Below are the code and all the weights of a small trained network. Each question names an input and a target symbol and asks about switching units off, where a switched-off unit gives its printed mean instead of its output.

import numpy as np


def w(rows, s, z=0):
    codes = np.array(rows[::2]) - 128.0
    scale = np.full(codes.shape[1], s)
    scale[-1] = z or s
    return codes * scale


def norm(h):
    return h / np.sqrt((h * h).mean(-1, keepdims=True) + 1e-5)


def f(y):
    return np.maximum(y, 0)


def softmax(a):
    e = np.exp(a - a.max(-1, keepdims=True))
    return e / e.sum(-1, keepdims=True)


def log_softmax(a):
    a = a - a.max(-1, keepdims=True)
    return a - np.log(np.exp(a).sum(-1, keepdims=True))


def net(x, mask):
    ids = ['αβεζηθλμπσψω'.index(c) for c in x.split()]
    T = len(ids)
    res = E[ids] + P[:T]
    u = 0
    for l in range(3):
        q, k, v = (norm(res) @ M[l].T for M in (Q, K, V))
        z = softmax(np.where(np.tri(T) > 0, q @ k.T / 3**0.5, -1e9)) @ v
        res = res + np.where(mask[u], z, O[l][:, -1]) @ O[l][:, :-1]
        u += 1
        y = f(norm(res) @ A[l][:, :-1].T + A[l][:, -1])
        res = res + np.where(mask[u : u + 4], y, B[l][:, -1]) @ B[l][:, :-1]
        u += 4
    return log_softmax(norm(res)[-1] @ U[:, :-1].T + U[:, -1])


Q, K, V, O, A, B = {}, {}, {}, {}, {}, {}
E = w([
[149,57,147,112],'α',
[77,113,106,167],'β',
[188,88,126,119],'ε',
[87,135,90,134],'ζ',
[198,89,126,115],'η',
[115,163,85,133],'θ',
[133,167,99,127],'λ',
[162,104,114,160],'μ',
[78,103,37,9],'π',
[204,105,63,124],'σ',
[138,168,91,123],'ψ',
[133,103,128,168],'ω',
],0.016)
P = w([
[69,58,99,80],'0',
[85,81,96,87],'1',
[92,94,94,95],'2',
[109,115,94,113],'3',
[119,136,96,130],'4',
[130,155,105,148],'5',
[144,176,107,169],'6',
[161,195,114,189],'7',
[182,224,120,205],'8',
[190,241,131,220],'9',
[187,255,138,244],'10',
],0.0036)
Q[0] = w([
[64,173,181,8],'L0H1',
[68,78,201,122],'L0H1',
[254,37,97,147],'L0H1',
],0.011)
K[0] = w([
[85,69,141,9],'L0H1',
[86,78,217,126],'L0H1',
[211,170,169,163],'L0H1',
],0.012)
V[0] = w([
[125,73,150,2],'L0H1',
[150,173,3,119],'L0H1',
[149,177,135,163],'L0H1',
],0.0037)
O[0] = w([
[231,114,145,253,87],'L0H1',
[38,85,197,128,253],'L0H1',
[85,69,115,82,122],'L0H1',
],0.0041,0.0025)
A[0] = w([
[29,249,102,67,204],'L0N1',
[120,146,183,253,65],'L0N2',
[72,232,152,68,5],'L0N3',
[177,148,195,90,206],'L0N4',
],0.0044,0.0032)
B[0] = w([
[23,52,113,233,254],'L0N1',
[99,65,70,2,145],'L0N2',
[194,96,94,199,144],'L0N3',
[44,141,100,220,178],'L0N4',
],0.0053,0.004)
Q[1] = w([
[2,230,83,90],'L1H1',
[185,31,83,12],'L1H1',
[64,79,32,176],'L1H1',
],0.0087)
K[1] = w([
[107,45,182,76],'L1H1',
[156,135,6,107],'L1H1',
[122,93,128,178],'L1H1',
],0.012)
V[1] = w([
[124,146,63,89],'L1H1',
[90,34,212,3],'L1H1',
[163,188,41,119],'L1H1',
],0.0063)
O[1] = w([
[85,169,105,147,157],'L1H1',
[66,254,144,156,1],'L1H1',
[119,109,92,104,6],'L1H1',
],0.0075,0.00076)
A[1] = w([
[69,144,46,177,22],'L1N1',
[2,28,147,87,186],'L1N2',
[179,35,112,135,204],'L1N3',
[232,148,245,171,251],'L1N4',
],0.0053,0.0023)
B[1] = w([
[177,69,127,225,194],'L1N1',
[255,235,117,181,249],'L1N2',
[80,146,159,214,253],'L1N3',
[54,186,157,239,186],'L1N4',
],0.0055,0.0052)
Q[2] = w([
[1,122,9,178],'L2H1',
[78,75,36,234],'L2H1',
[68,113,49,205],'L2H1',
],0.0097)
K[2] = w([
[249,199,62,129],'L2H1',
[219,123,66,186],'L2H1',
[196,139,86,178],'L2H1',
],0.011)
V[2] = w([
[59,136,171,3],'L2H1',
[172,107,82,83],'L2H1',
[48,45,143,161],'L2H1',
],0.0065)
O[2] = w([
[94,111,109,254,10],'L2H1',
[187,158,113,174,109],'L2H1',
[111,61,221,132,150],'L2H1',
],0.0069,0.013)
A[2] = w([
[209,156,254,158,31],'L2N1',
[137,170,179,72,32],'L2N2',
[131,139,205,174,2],'L2N3',
[171,165,161,48,60],'L2N4',
],0.0076,0.0046)
B[2] = w([
[86,160,31,190,255],'L2N1',
[254,140,98,96,146],'L2N2',
[150,228,13,20,141],'L2N3',
[119,162,234,73,196],'L2N4',
],0.0085,0.0038)
U = w([
[37,207,202,163,170],'α',
[67,56,188,162,167],'β',
[134,109,197,85,188],'ε',
[89,98,92,123,135],'ζ',
[154,79,119,114,170],'η',
[89,70,37,142,96],'θ',
[171,55,120,186,105],'λ',
[135,132,120,143,68],'μ',
[207,210,143,69,151],'π',
[200,178,101,249,116],'σ',
[251,58,13,91,4],'ψ',
[129,176,21,77,226],'ω',
],0.012,0.0045)

Each question gives the input, a string of symbols that net reads in full, and the target symbol t.
The units are the heads (3 rows each of Q, K, V and O) and the neurons (one row each of A and B). Each row of codes is followed by its name. A weight is (code - 128) times the scale printed after its matrix; where a second scale follows, it is the last column's (O, A, B and U).
mask holds one flag per unit, layer by layer, with each layer's heads first. A switched-off unit (its flag False) gives its mean, the last column of its rows in O or B, instead of its output. The means were averaged over made-up inputs and are rounded, as every weight is.
A unit's drop is (log p(t) with every unit on - log p(t) with that unit switched off) / (log p(t) with every unit on - log p(t) with every unit switched off).
The circuit of an input: a set's keep is (log p(t) with only the set's units on - log p(t) with every unit switched off) / (log p(t) with every unit on - log p(t) with every unit switched off). Starting from the 12 units with the biggest drops (on a tie, the unit counted first), units are removed one at a time, each time the one whose removal leaves the highest keep (on an exact tie, the one counted first), for as long as the keep stays at least 0.8.
units of the circuit, in order: the units of the circuit, biggest drop first
k most important neurons: the k neurons with the biggest drops, biggest first
k most important neurons of layer l: the k neurons of layer l with the biggest drops, biggest first
input π ω η π β η η μ η θ β, target ω: units of the circuit, in order	L0N2; L1N3; L2H1
input λ α β ζ ω ω π α, target π: 2 most important neurons	L2N4; L1N2
input σ α η η μ α λ ε λ, target α: 2 most important neurons	L0N1; L1N2
input λ β λ β, target β: 4 most important neurons	L0N1; L2N1; L1N4; L2N4
input η ω μ μ β θ η β η σ ε, target ψ: units of the circuit, in order	L1H1
input η η θ θ η, target λ: units of the circuit, in order	L1N2; L1N3; L1N4; L0H1
input π θ θ α σ θ, target σ: units of the circuit, in order	L2H1; L0N1; L1N1
input η ψ θ θ β μ θ ω η η η, target σ: 2 most important neurons	L1N4; L2N1
input μ ω ω ψ μ α η λ λ, target α: units of the circuit, in order	L0N1; L0H1
input π ω η, target π: 3 most important neurons	L0N1; L2N2; L2N4
input α ω λ θ η α β μ μ μ η, target ε: 2 most important neurons	L0N1; L1N2
input μ θ λ θ β μ η η μ, target ε: units of the circuit, in order	L0H1; L1N2; L0N1; L2N4
input π β λ β α β η β π α η, target ω: units of the circuit, in order	L1N4; L2N1; L2N3; L1N2
input μ μ η ω π ε ζ η β η ψ, target ω: most important neuron of layer 0	L0N1
input η θ π ε π θ, target θ: 4 most important neurons	L0N1; L2N4; L1N3; L1N4
input β μ ε, target ε: 2 most important neurons	L0N1; L1N2
input ψ π π β ε, target ω: 2 most important neurons	L1N4; L0N1
input η η π β η μ β η θ, target θ: 2 most important neurons	L0N1; L1N2
input θ λ ψ ε β β, target β: 2 most important neurons of layer 1	L1N3; L1N4
input ω λ η η θ ε ε η η β α, target σ: units of the circuit, in order	L2N1
input ψ α λ ε θ β η ε ε, target σ: 4 most important neurons	L1N4; L2N1; L0N1; L1N3
input π σ η ε ψ ω π α, target π: 2 most important neurons of layer 1	L1N1; L1N2
